Below are the code and all the weights of a small trained network. Each question names an input and a class and asks about switching units off, where a switched-off unit gives its printed mean instead of its output.

import numpy as np


def w(rows, s, z=0):
    codes = np.array(rows[::2]) - 128.0
    scale = np.full(codes.shape[1], s)
    scale[-1] = z or s
    return codes * scale


def f(y):
    return y / 2 * (1 + np.tanh(0.7978845608 * (y + 0.044715 * y**3)))


def log_softmax(a):
    a = a - a.max(-1, keepdims=True)
    return a - np.log(np.exp(a).sum(-1, keepdims=True))


def net(x, mask):
    res = np.array(x, float).reshape(1, 6) / 4 @ E
    y = f(res @ A[0][:, :-1].T + A[0][:, -1])
    res = res + np.where(mask, y, B[0][:, -1]) @ B[0][:, :-1]
    return log_softmax(res[-1] @ U[:, :-1].T + U[:, -1])


A, B = {}, {}
E = w([
[117,10,106,63,33],'x0',
[195,145,247,21,151],'x1',
[188,1,111,168,216],'x2',
[126,126,126,125,133],'x3',
[219,173,42,62,126],'x4',
[129,131,127,130,128],'x5',
],0.0061)
A[0] = w([
[91,129,207,197,133,66],'n1',
[114,130,81,188,83,31],'n2',
[143,146,197,81,168,87],'n3',
[121,182,146,134,65,53],'n4',
[114,55,124,78,57,78],'n5',
[161,66,118,155,178,13],'n6',
[69,76,164,136,111,132],'n7',
[135,127,182,61,171,103],'n8',
[107,134,77,189,103,176],'n9',
[209,73,111,171,178,75],'n10',
[28,135,191,98,143,34],'n11',
[93,45,159,117,53,107],'n12',
[78,130,45,145,123,75],'n13',
[109,136,63,179,102,50],'n14',
[159,86,120,97,2,179],'n15',
[107,187,139,126,71,51],'n16',
[44,210,110,95,71,88],'n17',
[124,164,150,171,156,148],'n18',
[146,159,99,44,141,98],'n19',
[49,93,180,145,132,74],'n20',
[223,161,35,96,79,151],'n21',
[153,56,168,172,185,91],'n22',
[95,186,172,94,57,75],'n23',
[145,126,109,92,134,254],'n24',
[113,57,121,94,67,69],'n25',
[148,178,142,177,196,169],'n26',
[171,118,221,95,115,91],'n27',
[181,94,96,139,161,123],'n28',
[172,131,193,106,124,129],'n29',
[86,91,244,169,102,68],'n30',
[72,202,132,150,235,128],'n31',
[71,132,85,176,134,88],'n32',
[145,128,144,54,160,158],'n33',
[193,160,46,87,143,98],'n34',
[140,79,129,129,190,47],'n35',
[168,59,111,142,174,92],'n36',
[157,86,129,154,204,99],'n37',
[75,155,168,152,204,2],'n38',
[58,195,130,98,76,36],'n39',
[145,124,209,72,120,154],'n40',
],0.0092,0.003)
B[0] = w([
[115,174,163,113,218,187],'n1',
[181,108,82,230,160,161],'n2',
[193,101,51,162,166,189],'n3',
[157,78,170,159,43,167],'n4',
[236,204,147,55,144,217],'n5',
[161,112,166,168,45,168],'n6',
[118,166,167,110,173,198],'n7',
[163,69,9,197,129,194],'n8',
[146,74,58,126,203,209],'n9',
[106,120,169,130,48,205],'n10',
[101,149,153,164,134,178],'n11',
[170,184,129,47,161,233],'n12',
[164,91,97,189,191,179],'n13',
[190,72,73,210,202,171],'n14',
[168,193,115,94,175,254],'n15',
[157,69,156,159,35,175],'n16',
[103,77,166,133,50,251],'n17',
[162,160,113,46,136,170],'n18',
[58,116,130,135,143,186],'n19',
[56,168,146,122,184,190],'n20',
[19,154,225,153,210,248],'n21',
[93,104,181,138,73,209],'n22',
[150,54,161,169,82,218],'n23',
[77,141,123,137,154,198],'n24',
[252,197,123,91,140,196],'n25',
[214,181,117,37,74,211],'n26',
[185,58,64,196,186,211],'n27',
[83,125,169,126,90,175],'n28',
[124,37,58,189,142,187],'n29',
[51,131,153,128,213,222],'n30',
[198,193,105,63,91,227],'n31',
[167,117,103,151,179,184],'n32',
[83,92,101,184,159,198],'n33',
[23,156,254,122,194,208],'n34',
[139,76,154,181,37,157],'n35',
[131,113,197,116,38,194],'n36',
[146,121,157,107,46,188],'n37',
[159,128,178,82,159,154],'n38',
[152,70,163,160,51,209],'n39',
[121,78,36,199,167,231],'n40',
],0.0058,0.0045)
U = w([
[156,86,44,184,142,91],'0',
[132,100,168,140,7,97],'1',
[122,137,112,110,113,252],'2',
[201,183,123,63,117,65],'3',
[62,141,169,127,167,94],'4',
],0.015,0.012)

Each question gives the input, the list of numbers given to net, and the class t.
The units are the neurons (one row each of A and B). Each row of codes is followed by its name. A weight is (code - 128) times the scale printed after its matrix; where a second scale follows, it is the last column's (A, B and U).
mask holds one flag per neuron, in row order. A switched-off neuron (its flag False) gives its mean, the last column of its row in B, instead of its output. The means were averaged over made-up inputs and are rounded, as every weight is.
A unit's drop is (log p(t) with every unit on - log p(t) with that unit switched off) / (log p(t) with every unit on - log p(t) with every unit switched off).
The circuit of an input: a set's keep is (log p(t) with only the set's units on - log p(t) with every unit switched off) / (log p(t) with every unit on - log p(t) with every unit switched off). Starting from the 12 units with the biggest drops (on a tie, the unit counted first), units are removed one at a time, each time the one whose removal leaves the highest keep (on an exact tie, the one counted first), for as long as the keep stays at least 0.8.
units of the circuit, in order: the units of the circuit, biggest drop first
top k neurons: the k neurons with the biggest drops, biggest first
drop when u is switched off: that unit's drop, to one decimal
input [-8,-7,2,0,-6,7], class 3: units of the circuit, in order -> [n31; n26]
input [-1,7,7,3,6,6], class 0: units of the circuit, in order -> [n8]
input [8,-3,-4,6,6,-6], class 3: units of the circuit, in order -> [n5; n15]
input [3,-5,-5,0,1,3], class 0: units of the circuit, in order -> [n14; n13]
input [-4,-6,-7,-1,0,0], class 1: units of the circuit, in order -> [n17; n39]
input [-7,4,-6,3,8,-1], class 4: top 2 neurons -> [n21; n34]
input [4,6,-8,-1,7,-1], class 1: units of the circuit, in order -> [n23; n17]
input [-8,-3,4,4,7,7], class 3: top 2 neurons -> [n26; n31]
input [4,4,5,-1,4,8], class 1: units of the circuit, in order -> [n36; n10]
input [4,-3,-1,7,8,3], class 4: units of the circuit, in order -> [n21; n34]
input [-8,-6,3,7,2,-4], class 3: units of the circuit, in order -> [n26; n31]
input [0,7,7,-7,6,2], class 0: top 2 neurons -> [n8; n27]
input [7,1,2,-7,-8,-4], class 4: top 4 neurons -> [n30; n20; n26; n31]
input [-6,1,4,-1,4,5], class 3: units of the circuit, in order -> [n26]
input [-2,7,1,-3,8,7], class 4: units of the circuit, in order -> [n34; n21]
input [-6,6,3,-5,2,7], class 0: top 3 neurons -> [n8; n29; n3]
input [-6,0,1,2,-5,-3], class 3: top 2 neurons -> [n31; n26]
input [-6,4,-3,0,8,7], class 4: drop when n40 is switched off -> 0.0
input [-4,7,8,6,8,-8], class 1: drop when n6 is switched off -> 0.1
input [-8,-3,-2,-4,2,-8], class 3: drop when n26 is switched off -> 0.1
